Below are the code and all the weights of a small trained network. Each question names an input and a class and asks about switching units off, where a switched-off unit gives its printed mean instead of its output.

import numpy as np


def w(rows, s, z=0):
    codes = np.array(rows[::2]) - 128.0
    scale = np.full(codes.shape[1], s)
    scale[-1] = z or s
    return codes * scale


def f(y):
    return y / 2 * (1 + np.tanh(0.7978845608 * (y + 0.044715 * y**3)))


def log_softmax(a):
    a = a - a.max(-1, keepdims=True)
    return a - np.log(np.exp(a).sum(-1, keepdims=True))


def net(x, mask):
    res = np.array(x, float).reshape(1, 4) / 4 @ E
    y = f(res @ A[0][:, :-1].T + A[0][:, -1])
    res = res + np.where(mask, y, B[0][:, -1]) @ B[0][:, :-1]
    return log_softmax(res[-1] @ U[:, :-1].T + U[:, -1])


A, B = {}, {}
E = w([
[43,189,168,19,159],'x0',
[117,205,2,135,147],'x1',
[208,51,57,13,120],'x2',
[227,187,197,141,225],'x3',
],0.0078)
A[0] = w([
[244,103,100,223,67,67],'N0',
[239,149,147,169,226,35],'N1',
[189,90,96,74,104,57],'N2',
[62,74,77,142,68,26],'N3',
[156,131,127,217,109,82],'N4',
[184,144,151,123,210,47],'N5',
[246,55,82,122,90,67],'N6',
[148,67,200,115,139,90],'N7',
[206,98,92,71,106,46],'N8',
[82,21,193,121,80,80],'N9',
[231,125,162,181,208,34],'N10',
[107,208,182,16,193,156],'N11',
[187,165,159,106,218,37],'N12',
[103,173,158,212,109,43],'N13',
[83,46,94,152,21,67],'N14',
[83,130,150,213,166,75],'N15',
[138,196,2,135,158,112],'N16',
[102,185,164,201,95,74],'N17',
[177,91,60,56,206,77],'N18',
[164,85,239,109,82,126],'N19',
[119,172,113,206,136,253],'N20',
[67,148,155,200,143,92],'N21',
],0.0086,0.0021)
B[0] = w([
[95,178,240,63,30,243],'N0',
[45,119,77,176,119,234],'N1',
[110,131,129,117,217,197],'N2',
[63,141,54,166,123,212],'N3',
[75,133,171,76,122,181],'N4',
[16,134,65,165,107,186],'N5',
[109,141,160,78,153,245],'N6',
[163,214,96,165,174,188],'N7',
[107,124,120,105,198,203],'N8',
[139,192,102,179,150,224],'N9',
[61,185,47,125,97,225],'N10',
[98,145,165,136,45,254],'N11',
[33,104,50,137,118,202],'N12',
[88,95,158,99,213,189],'N13',
[57,145,98,151,122,249],'N14',
[132,112,119,83,188,185],'N15',
[239,254,159,190,142,221],'N16',
[126,91,130,86,201,192],'N17',
[133,114,152,94,184,217],'N18',
[204,187,142,185,153,225],'N19',
[166,96,181,93,130,198],'N20',
[121,93,128,82,190,192],'N21',
],0.0082,0.0066)
U = w([
[45,117,24,180,96,13],'0',
[128,82,137,19,226,55],'1',
[106,154,192,38,13,213],'2',
[223,188,101,255,160,165],'3',
[197,80,133,117,63,255],'4',
],0.0097,0.0038)

Each question gives the input, the list of numbers given to net, and the class t.
The units are the neurons (one row each of A and B). Each row of codes is followed by its name. A weight is (code - 128) times the scale printed after its matrix; where a second scale follows, it is the last column's (A, B and U).
mask holds one flag per neuron, in row order. A switched-off neuron (its flag False) gives its mean, the last column of its row in B, instead of its output. The means were averaged over made-up inputs and are rounded, as every weight is.
A unit's drop is (log p(t) with every unit on - log p(t) with that unit switched off) / (log p(t) with every unit on - log p(t) with every unit switched off).
The circuit of an input: a set's keep is (log p(t) with only the set's units on - log p(t) with every unit switched off) / (log p(t) with every unit on - log p(t) with every unit switched off). Starting from the 12 units with the biggest drops (on a tie, the unit counted first), units are removed one at a time, each time the one whose removal leaves the highest keep (on an exact tie, the one counted first), for as long as the keep stays at least 0.8.
units of the circuit, in order: the units of the circuit, biggest drop first
k most important neurons: the k neurons with the biggest drops, biggest first
drop when u is switched off: that unit's drop, to one decimal
input [-3,-6,3,6], class 0: units of the circuit, in order => [N10 N1]
input [-6,1,6,4], class 1: units of the circuit, in order => [N6]
input [4,-6,0,7], class 0: 2 most important neurons => [N12 N5]
input [4,0,0,5], class 0: 2 most important neurons => [N0 N12]
input [-6,6,-2,6], class 0: 4 most important neurons => [N1 N10 N5 N12]
input [3,7,1,3], class 3: 2 most important neurons => [N16 N0]
input [6,6,-3,6], class 0: 3 most important neurons => [N12 N0 N5]
input [7,6,-2,-6], class 2: units of the circuit, in order => [N1 N12]
input [-8,3,8,7], class 1: 4 most important neurons => [N6 N18 N8 N2]
input [-4,7,7,-2], class 1: units of the circuit, in order => [N6 N18]
input [2,4,-1,-1], class 3: 2 most important neurons => [N0 N16]
input [5,-1,3,-7], class 0: 2 most important neurons => [N0 N3]
input [1,5,8,-7], class 1: 2 most important neurons => [N18 N2]
input [2,-8,2,5], class 3: units of the circuit, in order => [N19]
input [0,-8,-6,0], class 3: 2 most important neurons => [N19 N9]
input [5,5,6,7], class 0: drop when N5 is switched off => 0.1
input [-7,3,4,5], class 2: drop when N0 is switched off => 0.9
input [-8,-7,5,6], class 2: drop when N3 is switched off => 0.2
